Where the symbols take the points:
* | ζ κ
s980 | s837 s817
s597 | s324 s227
s553 | s21 s32
s667 | s846 s453
s234 | s938 s231
s453 | s461 s667
s938 | s994 s808
s885 | s969 s317
s25 | s110 s244
s808 | s231 s938
s351 | s287 s619
s307 | s317 s969
s687 | s329 s862
s582 | s484 s929
s461 | s687 s255
s408 | s244 s110
s255 | s667 s461
s103 | s32 s21
s328 | s860 s319
s837 | s234 s550
s32 | s906 s553
s244 | s907 s25
s906 | s227 s324
s817 | s103 s980
s994 | s605 s534
s291 | s582 s668
s227 | s351 s597
s550 | s817 s837
s846 | s25 s907
s668 | s885 s291
s21 | s980 s103
s310 | s534 s605
s329 | s319 s860
s907 | s453 s846
s929 | s668 s582
s862 | s255 s687
s319 | s310 s328
s860 | s862 s329
s777 | s929 s484
s324 | s553 s906
s231 | s550 s234
s30 | s619 s287
s110 | s777 s408
s619 | s597 s351
s287 | s307 s30
s605 | s328 s310
s484 | s408 s777
s534 | s808 s994
s969 | s30 s307
s317 | s291 s885

In the rows, 505 means zero.

The rows follow the links: the fewer symbols apart two points are, the more alike their rows tend to be.

Each row is also shifted at random along 4 hidden directions that mean nothing.

Some points, each with a row of numbers:
s324	[ 494  418  586  555  541  429  544  497  606  386  651  518  630  287  636  643  421  549  373  559  624  529  592  275  440  612  542  542  580  484  406  471  504  398  454  514  559  535  391  347  587  450  394  459  502  499  487  272  494  420  497  493  439  465  560  591  491  521  506  537  551  572  511  414  309  589  276  297]
s582	[ 604  431  475  563  497  485  418  394  612  371  583  630  541  413  697  568  522  528  493  507  449  608  670  351  417  517  514  687  577  411  246  394  416  427  545  508  566  621  571  489  566  467  541  494  294  292  674  373  589  316  606  606  496  519  519  566  592  573  413  579  456  586  458  418  392  584  256  211]
s969	[ 457  602  616  504  493  493  541  579  590  606  473  356  560  442  616  508  410  575  518  586  495  460  416  568  480  541  423  463  464  511  604  488  578  465  620  504  558  437  483  397  397  502  459  420  612  570  519  482  412  586  456  595  517  513  379  496  574  446  546  422  492  406  548  582  569  603  490  667]
s808	[ 506  467  513  523  485  478  494  458  563  507  431  530  532  440  696  473  481  574  530  539  593  414  430  521  512  593  419  381  544  562  498  527  427  514  590  432  552  485  499  413  439  543  432  471  526  572  514  402  444  457  566  498  545  469  474  513  497  412  496  406  502  457  565  653  557  367  548  647]
s929	[ 510  606  545  495  405  427  501  520  418  570  468  488  486  556  390  508  569  638  512  431  463  523  583  485  389  557  481  501  421  504  603  407  471  576  393  507  502  414  631  560  552  482  545  601  431  476  497  638  428  523  535  450  519  595  558  484  515  390  483  547  440  498  500  448  486  402  557  374]
s408	[ 552  549  469  492  445  513  494  498  463  576  448  547  385  649  347  450  631  549  474  346  470  483  578  570  464  467  510  543  446  500  565  423  431  547  374  488  435  489  648  624  550  507  601  556  440  392  533  637  550  462  520  469  506  609  593  468  473  485  456  493  437  523  497  429  527  530  598  279]
s885	[ 492  534  647  581  478  475  550  512  753  696  427  379  505  394  885  626  409  628  585  453  510  451  455  543  290  581  249  624  540  472  537  348  488  369  677  447  661  448  526  321  476  530  480  460  307  445  695  391  387  392  460  725  625  578  405  499  695  484  510  350  490  409  521  701  652  711  400  300]
s231	[ 481  473  441  441  470  433  500  470  354  425  518  589  543  490  438  468  541  548  518  541  577  486  483  444  523  607  549  365  514  581  553  570  466  621  449  505  500  455  484  519  521  507  456  592  533  626  404  542  423  544  593  337  494  425  551  532  421  376  489  541  508  529  511  513  433  170  595  673]
s534	[ 503  484  561  558  485  415  438  431  564  343  563  532  652  305  714  520  424  582  485  678  548  548  508  366  504  605  491  430  527  492  397  510  485  489  615  477  603  503  469  384  463  481  390  438  527  543  528  347  439  466  590  523  462  442  431  587  519  413  487  541  478  506  556  531  369  376  378  672]
s597	[ 476  485  591  547  552  464  581  552  637  496  576  444  594  362  587  588  412  550  381  553  614  468  503  403  482  565  495  475  549  524  495  493  512  405  495  482  539  501  391  355  511  490  418  415  607  537  457  319  483  469  432  529  446  503  509  543  489  476  552  453  549  502  559  504  449  654  405  424]
s846	[ 573  535  498  526  499  503  439  464  536  520  413  553  442  602  466  379  578  520  489  492  457  491  515  617  575  457  502  446  440  501  473  500  411  545  488  429  491  520  625  590  472  532  543  450  551  431  546  537  576  463  518  519  492  613  491  475  461  481  485  472  421  489  567  526  598  507  649  495]
s860	[ 505  506  525  522  594  558  558  551  480  575  484  490  389  613  332  527  530  392  464  417  460  508  514  601  542  365  549  551  475  479  520  540  540  515  408  502  457  538  522  607  613  520  573  541  504  467  492  566  638  523  404  509  522  589  598  466  455  616  558  537  551  553  487  481  628  625  662  315]
s453	[ 478  605  570  538  448  422  527  485  425  660  352  462  405  589  422  507  562  556  604  399  421  543  519  615  380  470  417  516  416  484  634  460  488  621  448  473  551  389  666  623  611  514  580  656  344  508  547  699  450  549  499  516  593  659  564  461  541  423  534  549  467  491  494  559  688  348  745  368]
s605	[ 482  452  447  518  535  530  498  480  411  483  512  563  476  513  490  580  494  370  641  481  420  621  513  499  486  415  531  629  528  463  444  555  566  569  545  562  534  536  484  579  626  496  573  650  304  515  536  615  528  545  521  536  593  466  535  523  544  598  500  635  585  551  402  533  553  373  513  512]
s21	[ 500  379  467  514  524  509  582  476  543  568  472  583  435  509  562  586  521  522  472  359  671  381  506  503  469  549  438  486  588  567  523  503  396  472  409  438  508  520  449  455  589  562  459  568  426  529  503  410  506  392  481  417  540  474  639  467  431  509  507  407  575  556  523  578  557  477  562  264]
s687	[ 486  619  671  555  498  477  541  586  645  591  521  355  556  434  537  540  445  589  422  542  477  503  529  487  448  523  467  515  459  475  543  407  577  412  506  497  525  473  516  412  456  468  470  390  614  456  507  443  487  528  424  637  463  595  431  503  548  478  558  471  458  445  553  455  489  762  410  389]

Where do the symbols, taken in turn from left to right, take each start?
Answers are names.
[ 559  540  514  549  518  523  495  507  547  542  439  523  413  613  380  412  574  489  418  468  479  482  526  602  587  416  529  465  444  470  477  511  443  515  418  422  465  533  602  602  527  521  555  454  601  410  502  517  644  460  453  509  474  641  568  468  435  519  538  484  449  520  556  482  596  599  668  378]
κ ζ κ κ => s461
[ 504  483  444  402  491  589  583  609  543  576  550  468  492  564  455  473  520  577  412  432  668  319  471  529  533  603  496  424  560  619  633  475  471  424  434  506  409  491  400  420  417  534  464  418  686  561  414  449  474  494  467  419  448  426  517  484  431  481  503  328  520  470  530  470  428  661  428  497]
ζ κ ζ => s837
[ 439  535  606  534  543  416  570  548  458  565  466  454  519  473  410  531  468  534  444  516  573  483  453  500  494  525  489  387  462  535  616  559  551  555  439  482  528  409  470  489  575  513  431  538  595  635  415  517  472  589  432  445  501  557  562  502  432  423  605  526  552  499  548  556  571  405  680  520]
ζ κ κ κ κ => s597
[ 542  556  501  517  425  416  447  449  436  445  534  577  515  479  473  556  576  571  549  463  400  652  663  383  356  529  539  630  465  429  429  391  472  550  447  564  523  489  642  595  604  441  574  622  278  376  580  606  472  462  598  511  510  572  540  550  580  467  432  658  428  557  437  388  387  383  404  302]
κ κ κ κ ζ => s907
[ 479  615  611  547  497  485  524  525  560  668  356  385  454  539  585  474  483  549  596  503  423  491  428  648  455  476  366  489  424  481  598  472  526  540  611  454  561  401  603  511  452  514  516  484  480  520  575  587  456  559  465  622  575  625  420  463  584  442  537  438  468  414  542  657  726  513  649  577]
κ κ κ ζ => s667
[ 491  495  456  484  572  643  515  543  509  618  417  442  402  664  450  433  497  339  571  501  446  470  379  725  635  370  492  517  495  522  552  607  572  507  595  488  461  541  491  564  439  552  571  458  594  526  499  599  588  596  412  578  558  503  426  449  498  618  550  443  556  455  492  619  713  634  652  690]
κ κ ζ => s860
[ 506  560  608  508  514  503  555  589  580  533  530  413  565  488  429  456  477  596  322  582  604  406  500  510  574  547  517  368  461  565  586  499  512  441  429  457  474  471  459  414  410  497  428  335  795  532  420  380  510  513  409  477  390  540  489  498  416  432  572  401  484  455  628  459  455  703  510  525]
ζ ζ κ ζ ζ => s605
[ 482  419  484  511  528  431  543  478  423  433  530  586  516  453  439  533  501  516  458  484  632  483  504  411  517  554  544  408  544  554  516  568  469  556  402  482  501  485  453  516  598  518  432  587  507  597  419  462  491  498  529  351  490  473  630  530  390  457  519  545  574  576  514  502  452  309  589  447]
κ κ ζ => s21
[ 580  536  417  485  471  540  439  476  424  520  445  572  412  671  323  396  632  505  498  440  463  498  549  611  571  467  554  479  440  513  527  493  427  576  415  475  426  529  633  654  503  534  595  532  516  422  504  637  570  492  546  447  489  560  556  477  446  488  479  506  439  515  502  444  538  455  646  464]
ζ ζ κ ζ => s110
[ 558  582  476  502  443  429  420  436  337  413  467  604  491  597  304  393  622  550  488  521  420  583  594  483  548  484  614  437  394  479  485  513  439  655  387  498  463  474  672  688  533  497  552  583  511  470  471  650  537  525  611  409  458  592  580  509  438  400  479  644  386  554  518  403  450  244  656  542]
ζ κ κ κ κ => s110
[ 479  611  614  515  482  395  509  540  406  427  546  458  604  442  300  472  487  570  392  630  501  568  520  431  554  536  609  350  399  509  554  561  571  576  399  514  500  427  519  525  508  459  440  484  711  591  381  533  483  634  499  420  400  573  525  545  411  381  569  615  471  509  564  391  403  380  593  632]
κ ζ ζ κ ζ => s329
[ 488  447  341  387  516  655  504  530  409  566  455  517  432  674  451  391  542  406  600  489  537  393  370  674  636  490  506  429  548  604  609  616  510  540  584  525  397  515  439  540  378  566  545  507  615  608  452  614  485  575  513  441  531  348  442  447  474  531  493  387  547  442  488  608  589  436  591  839]
κ ζ ζ κ κ => s817
[ 470  473  384  454  517  634  465  501  459  462  531  505  515  555  565  473  472  363  652  576  412  525  419  573  601  447  538  553  544  509  494  582  597  520  673  595  489  555  432  526  413  520  550  509  509  564  511  591  489  596  535  550  562  354  391  516  573  603  487  517  545  477  428  554  531  460  456  841]
κ ζ ζ κ => s234
[ 486  453  411  419  533  656  589  605  526  590  564  487  440  618  452  538  529  444  502  371  561  401  468  570  516  498  523  588  584  569  584  485  530  403  482  562  399  554  396  474  472  538  555  476  542  481  471  494  524  500  436  487  508  418  523  462  497  618  487  376  563  485  465  473  508  765  401  417]
κ ζ ζ => s550
[ 482  451  444  437  488  570  559  558  532  574  537  500  505  537  557  533  508  522  516  423  632  384  451  518  482  586  458  486  581  610  606  480  492  444  497  524  469  507  408  414  452  547  475  497  528  559  482  478  433  469  491  447  504  386  501  477  506  516  490  357  557  474  491  537  468  572  424  511]
ζ ζ ζ ζ => s227
[ 521  521  526  538  577  591  506  528  569  543  455  457  431  590  438  434  506  393  456  533  453  497  458  642  646  367  526  514  477  468  480  557  541  484  531  470  472  560  523  570  458  517  541  395  630  448  522  501  642  511  416  588  486  561  474  464  479  610  560  480  499  472  530  525  632  701  599  539]
κ ζ ζ κ => s328
[ 434  456  418  412  482  474  575  551  282  445  644  559  529  506  258  608  550  509  471  405  584  545  587  338  416  559  628  530  557  547  587  518  555  550  303  621  429  469  435  558  648  480  505  687  440  579  378  593  436  555  527  309  468  418  666  553  440  517  497  625  587  595  417  327  295  341  444  376]
ζ κ κ ζ => s906
[ 439  455  424  426  495  515  545  545  374  491  588  514  517  513  402  572  496  448  565  458  521  519  505  435  488  522  566  540  549  529  557  548  589  538  454  595  475  489  412  505  568  487  509  637  450  607  433  577  455  574  512  392  528  387  546  531  495  552  484  572  600  539  427  453  425  399  459  548]
κ κ κ ζ => s21
[ 506  398  517  587  599  494  526  430  522  443  542  574  471  432  565  626  463  372  527  480  496  593  537  444  470  430  511  630  575  433  370  535  523  487  493  505  568  574  464  524  665  488  517  590  312  468  550  427  582  430  495  557  569  519  587  535  536  642  522  614  599  597  443  519  556  504  496  299]
ζ ζ κ => s885
